Below is a small trained network, with its code and all its weights. Each question gives an input and a target symbol and asks what happens when units are switched off, that is, made to give their printed mean instead of their output.

import numpy as np


def w(rows, s, z=0):
    codes = np.array(rows[::2]) - 128.0
    scale = np.full(codes.shape[1], s)
    scale[-1] = z or s
    return codes * scale


def norm(h):
    return h / np.sqrt((h * h).mean(-1, keepdims=True) + 1e-5)


def f(y):
    return y / 2 * (1 + np.tanh(0.7978845608 * (y + 0.044715 * y**3)))


def softmax(a):
    e = np.exp(a - a.max(-1, keepdims=True))
    return e / e.sum(-1, keepdims=True)


def log_softmax(a):
    a = a - a.max(-1, keepdims=True)
    return a - np.log(np.exp(a).sum(-1, keepdims=True))


def net(x, mask):
    ids = ['ΓΠΦΨαβδεηθλμτω'.index(c) for c in x.split()]
    T = len(ids)
    res = E[ids] + P[:T]
    u = 0
    for l in range(2):
        q, k, v = (norm(res) @ M[l].T for M in (Q, K, V))
        z = softmax(np.where(np.tri(T) > 0, q @ k.T / 2**0.5, -1e9)) @ v
        res = res + np.where(mask[u], z, O[l][:, -1]) @ O[l][:, :-1]
        u += 1
        y = f(norm(res) @ A[l][:, :-1].T + A[l][:, -1])
        res = res + np.where(mask[u : u + 16], y, B[l][:, -1]) @ B[l][:, :-1]
        u += 16
    return log_softmax(norm(res)[-1] @ U[:, :-1].T + U[:, -1])


Q, K, V, O, A, B = {}, {}, {}, {}, {}, {}
E = w([
[77,173,154,127,61,159,145,105,116,82,106],'Γ',
[103,53,102,129,113,135,76,141,132,139,94],'Π',
[111,110,40,91,118,188,108,185,154,80,111],'Φ',
[119,77,190,139,87,186,182,88,102,173,167],'Ψ',
[104,127,117,104,149,115,106,130,175,125,105],'α',
[104,117,129,175,165,179,140,124,152,137,146],'β',
[144,114,91,77,145,131,226,176,21,209,119],'δ',
[123,87,155,168,127,141,92,128,183,183,169],'ε',
[111,76,139,140,157,125,122,159,217,70,70],'η',
[122,57,195,60,118,130,124,115,127,128,134],'θ',
[171,131,157,105,126,120,85,119,57,141,94],'λ',
[35,185,163,149,103,134,181,127,173,210,82],'μ',
[194,115,134,170,87,104,251,132,128,143,120],'τ',
[208,131,133,91,86,137,87,114,123,97,162],'ω',
],0.023)
P = w([
[71,95,60,70,68,129,81,27,139,231,147],'0',
[125,242,149,56,185,212,207,115,171,142,153],'1',
[100,146,151,80,104,156,145,187,141,141,133],'2',
[152,162,190,193,155,149,169,151,100,191,123],'3',
[96,104,177,203,140,41,115,203,148,125,110],'4',
[100,165,212,174,241,93,156,140,176,65,112],'5',
[92,148,254,202,179,52,116,92,193,173,157],'6',
],0.0073)
Q[0] = w([
[41,117,194,66,119,187,24,73,135,82,140],'L0H0',
[120,152,70,51,3,25,178,33,56,113,223],'L0H0',
],0.0042)
K[0] = w([
[119,131,78,229,95,111,90,81,71,65,123],'L0H0',
[22,145,3,82,67,200,139,84,150,152,94],'L0H0',
],0.0066)
V[0] = w([
[60,80,177,153,253,160,160,121,19,180,129],'L0H0',
[227,123,113,153,127,91,101,91,32,139,103],'L0H0',
],0.0037)
O[0] = w([
[1,128,132,95,221,69,164,93,162,33,213,191],'L0H0',
[207,130,195,181,46,50,194,202,192,247,233,2],'L0H0',
],0.009,0.0016)
A[0] = w([
[96,101,51,182,167,213,78,159,177,101,91,233],'L0N0',
[104,88,132,190,206,60,72,139,200,188,195,211],'L0N1',
[135,119,226,181,147,143,110,97,65,167,95,222],'L0N2',
[184,118,125,83,94,186,68,96,126,140,202,124],'L0N3',
[148,74,121,183,156,213,178,122,143,134,127,218],'L0N4',
[145,87,107,140,130,138,188,211,128,73,110,93],'L0N5',
[209,135,67,82,108,204,65,179,153,107,147,94],'L0N6',
[196,131,173,174,211,196,130,181,142,134,93,210],'L0N7',
[50,95,120,108,122,127,151,90,168,157,169,195],'L0N8',
[131,43,121,144,136,221,118,95,122,151,135,157],'L0N9',
[129,134,143,27,49,57,177,113,128,79,230,254],'L0N10',
[51,188,102,169,67,143,129,105,126,75,2,144],'L0N11',
[130,212,155,164,88,198,125,189,92,80,107,249],'L0N12',
[169,166,102,73,157,65,99,95,161,121,49,129],'L0N13',
[115,60,58,137,221,162,31,153,123,111,162,100],'L0N14',
[166,181,92,97,216,113,86,190,56,149,133,23],'L0N15',
],0.0065,0.0015)
B[0] = w([
[97,179,197,95,124,161,156,149,103,161,182,254],'L0N0',
[102,179,122,84,92,118,193,166,100,98,168,224],'L0N1',
[64,81,137,120,140,86,113,186,122,13,126,254],'L0N2',
[118,125,159,143,108,156,135,133,195,51,128,173],'L0N3',
[162,91,132,34,103,97,105,164,134,159,120,246],'L0N4',
[156,154,145,92,114,84,198,149,131,121,62,189],'L0N5',
[71,81,156,253,130,107,230,118,101,150,124,176],'L0N6',
[106,87,121,117,45,85,135,130,204,160,98,215],'L0N7',
[175,170,158,149,192,100,161,161,119,111,88,234],'L0N8',
[145,120,139,115,170,76,86,184,190,90,115,211],'L0N9',
[183,87,137,188,115,174,114,75,67,147,128,225],'L0N10',
[183,173,164,119,130,139,89,149,140,99,210,235],'L0N11',
[104,98,137,109,69,114,70,78,210,101,136,191],'L0N12',
[150,106,114,157,170,165,176,140,138,149,143,147],'L0N13',
[140,157,119,156,168,140,115,103,159,76,172,213],'L0N14',
[104,62,158,104,217,157,127,151,172,163,165,142],'L0N15',
],0.0068,0.0038)
Q[1] = w([
[137,103,143,148,243,108,134,76,166,16,253],'L1H0',
[225,5,8,163,87,96,59,30,87,208,3],'L1H0',
],0.0045)
K[1] = w([
[61,157,235,97,148,72,92,119,178,153,85],'L1H0',
[134,102,102,1,129,217,93,143,160,240,210],'L1H0',
],0.005)
V[1] = w([
[66,213,194,155,125,139,135,183,139,208,63],'L1H0',
[254,125,90,65,161,130,170,124,156,130,54],'L1H0',
],0.0063)
O[1] = w([
[142,156,243,144,154,159,221,200,54,132,58,253],'L1H0',
[101,158,156,181,254,72,174,228,191,128,193,130],'L1H0',
],0.012,0.0013)
A[1] = w([
[130,105,87,195,79,116,122,20,92,191,149,121],'L1N0',
[100,124,74,173,71,180,116,131,228,178,87,141],'L1N1',
[55,89,115,40,108,111,100,79,148,79,136,90],'L1N2',
[112,94,155,61,187,148,179,70,63,146,19,168],'L1N3',
[122,170,240,127,63,165,107,135,182,91,110,133],'L1N4',
[244,119,163,124,131,159,110,87,150,91,145,132],'L1N5',
[99,53,123,89,124,166,136,162,128,125,53,148],'L1N6',
[194,218,154,169,133,194,200,92,197,100,146,253],'L1N7',
[208,52,101,81,171,117,155,155,32,215,191,100],'L1N8',
[56,139,96,141,177,138,209,203,93,151,74,156],'L1N9',
[168,166,19,154,154,86,119,171,224,161,150,105],'L1N10',
[159,103,136,172,137,211,77,1,78,42,163,135],'L1N11',
[134,106,200,191,176,32,135,104,42,68,118,133],'L1N12',
[142,67,150,117,149,124,55,136,111,78,162,108],'L1N13',
[125,92,110,139,96,192,121,62,100,150,158,71],'L1N14',
[169,116,149,76,83,81,235,216,90,227,114,183],'L1N15',
],0.0072,0.0033)
B[1] = w([
[32,214,201,173,106,123,137,154,136,42,86,134],'L1N0',
[114,73,194,56,187,103,120,162,155,193,83,141],'L1N1',
[123,137,95,178,145,39,146,97,91,142,168,169],'L1N2',
[88,127,109,165,155,116,141,154,105,208,144,203],'L1N3',
[132,153,98,73,98,133,64,117,78,105,144,217],'L1N4',
[147,99,146,185,39,176,106,209,114,112,77,156],'L1N5',
[96,172,126,125,154,72,190,75,180,159,138,171],'L1N6',
[196,56,90,163,90,51,93,141,78,90,84,218],'L1N7',
[166,156,121,18,151,201,96,101,63,39,209,155],'L1N8',
[164,121,105,212,184,121,110,93,94,146,153,199],'L1N9',
[1,153,115,81,52,195,108,166,113,143,101,149],'L1N10',
[183,136,67,125,136,119,134,179,88,174,119,187],'L1N11',
[162,70,144,90,160,127,183,125,133,121,135,195],'L1N12',
[126,97,150,151,121,151,174,152,174,118,111,164],'L1N13',
[105,163,182,216,162,230,175,144,110,118,190,134],'L1N14',
[167,166,117,111,125,73,173,33,141,136,79,254],'L1N15',
],0.0076,0.0092)
U = w([
[62,98,89,149,75,87,91,96,113,187,58,69],'Γ',
[182,52,150,210,52,175,130,186,101,145,103,101],'Π',
[57,132,118,69,69,64,124,180,194,221,52,61],'Φ',
[84,118,106,222,119,130,160,96,82,104,163,157],'Ψ',
[68,181,101,77,158,73,128,135,135,55,146,123],'α',
[122,162,58,99,214,130,151,65,53,142,190,138],'β',
[190,127,111,175,164,112,88,174,82,179,112,148],'δ',
[105,106,68,99,102,179,165,177,123,193,96,247],'ε',
[89,203,167,196,184,69,160,221,203,166,142,182],'η',
[166,53,87,163,143,96,103,46,168,111,185,166],'θ',
[160,179,170,52,39,140,93,80,67,64,177,160],'λ',
[72,238,207,132,117,142,162,123,71,150,2,102],'μ',
[178,117,208,124,181,146,113,127,183,23,111,162],'τ',
[212,171,76,77,27,54,199,99,183,120,115,72],'ω',
],0.0081,0.0012)

Each question gives the input, a string of symbols that net reads in full, and the target symbol t.
The units are the heads (2 rows each of Q, K, V and O) and the neurons (one row each of A and B). Each row of codes is followed by its name. A weight is (code - 128) times the scale printed after its matrix; where a second scale follows, it is the last column's (O, A, B and U).
mask holds one flag per unit, layer by layer, with each layer's heads first. A switched-off unit (its flag False) gives its mean, the last column of its rows in O or B, instead of its output. The means were averaged over made-up inputs and are rounded, as every weight is.
A unit's drop is (log p(t) with every unit on - log p(t) with that unit switched off) / (log p(t) with every unit on - log p(t) with every unit switched off).
The circuit of an input: a set's keep is (log p(t) with only the set's units on - log p(t) with every unit switched off) / (log p(t) with every unit on - log p(t) with every unit switched off). Starting from the 12 units with the biggest drops (on a tie, the unit counted first), units are removed one at a time, each time the one whose removal leaves the highest keep (on an exact tie, the one counted first), for as long as the keep stays at least 0.8.
circuit, biggest first: the units of the circuit, biggest drop first
most important unit: the unit with the biggest drop
k most important neurons: the k neurons with the biggest drops, biggest first
k most important neurons of layer l: the k neurons of layer l with the biggest drops, biggest first
input β τ λ Φ λ λ θ, target λ: most important unit	L0H0
input τ ω Φ τ δ, target β: circuit, biggest first	L1N8, L1N9
input α Ψ ω Ψ η μ Φ, target μ: 2 most important neurons	L0N0, L0N8
input τ θ μ Φ Π, target μ: circuit, biggest first	L1H0, L0N0, L0N14, L1N7
input θ τ τ λ, target τ: 2 most important neurons of layer 0	L0N2, L0N15
input Π β θ, target Π: 2 most important neurons	L0N10, L1N5
input Π ε Π ε β τ Φ, target η: circuit, biggest first	L1H0, L0N0
input θ λ θ λ Γ Φ ε, target λ: circuit, biggest first	L1H0, L0N1
input Ψ μ η, target μ: circuit, biggest first	L1H0, L0N0
input ε Ψ β, target λ: 2 most important neurons	L0N0, L0N14
input θ λ Φ, target ω: 3 most important neurons	L0N5, L0N6, L0N0
input Φ Π θ θ Π, target α: 2 most important neurons	L0N1, L0N10
input Π τ θ β, target η: 4 most important neurons	L0N4, L0N0, L0N7, L1N8
input ε λ μ β α, target μ: circuit, biggest first	L1H0
input Φ ω θ, target Φ: 2 most important neurons	L1N6, L0N6
input τ ω μ, target Φ: 2 most important neurons of layer 1	L1N1, L1N10
input δ ω λ μ, target Φ: 2 most important neurons	L0N10, L0N6
input θ τ Γ θ θ θ, target θ: 2 most important neurons	L0N0, L1N2
input ω τ θ, target ω: circuit, biggest first	L0H0, L1N15
input μ ω Π, target Φ: most important neuron of layer 1	L1N1
input β Ψ λ, target β: 2 most important neurons of layer 1	L1N7, L1N2
input α μ θ β, target μ: 2 most important neurons	L0N0, L0N8
input λ α μ η, target μ: 3 most important neurons of layer 0	L0N0, L0N8, L0N4
input τ Π Γ θ μ θ Ψ, target μ: 2 most important neurons	L0N8, L1N7
input μ Ψ β, target μ: 3 most important neurons of layer 0	L0N4, L0N0, L0N8
input η λ Φ, target ω: 2 most important neurons of layer 1	L1N3, L1N15
input β θ θ λ, target θ: most important unit	L0N2
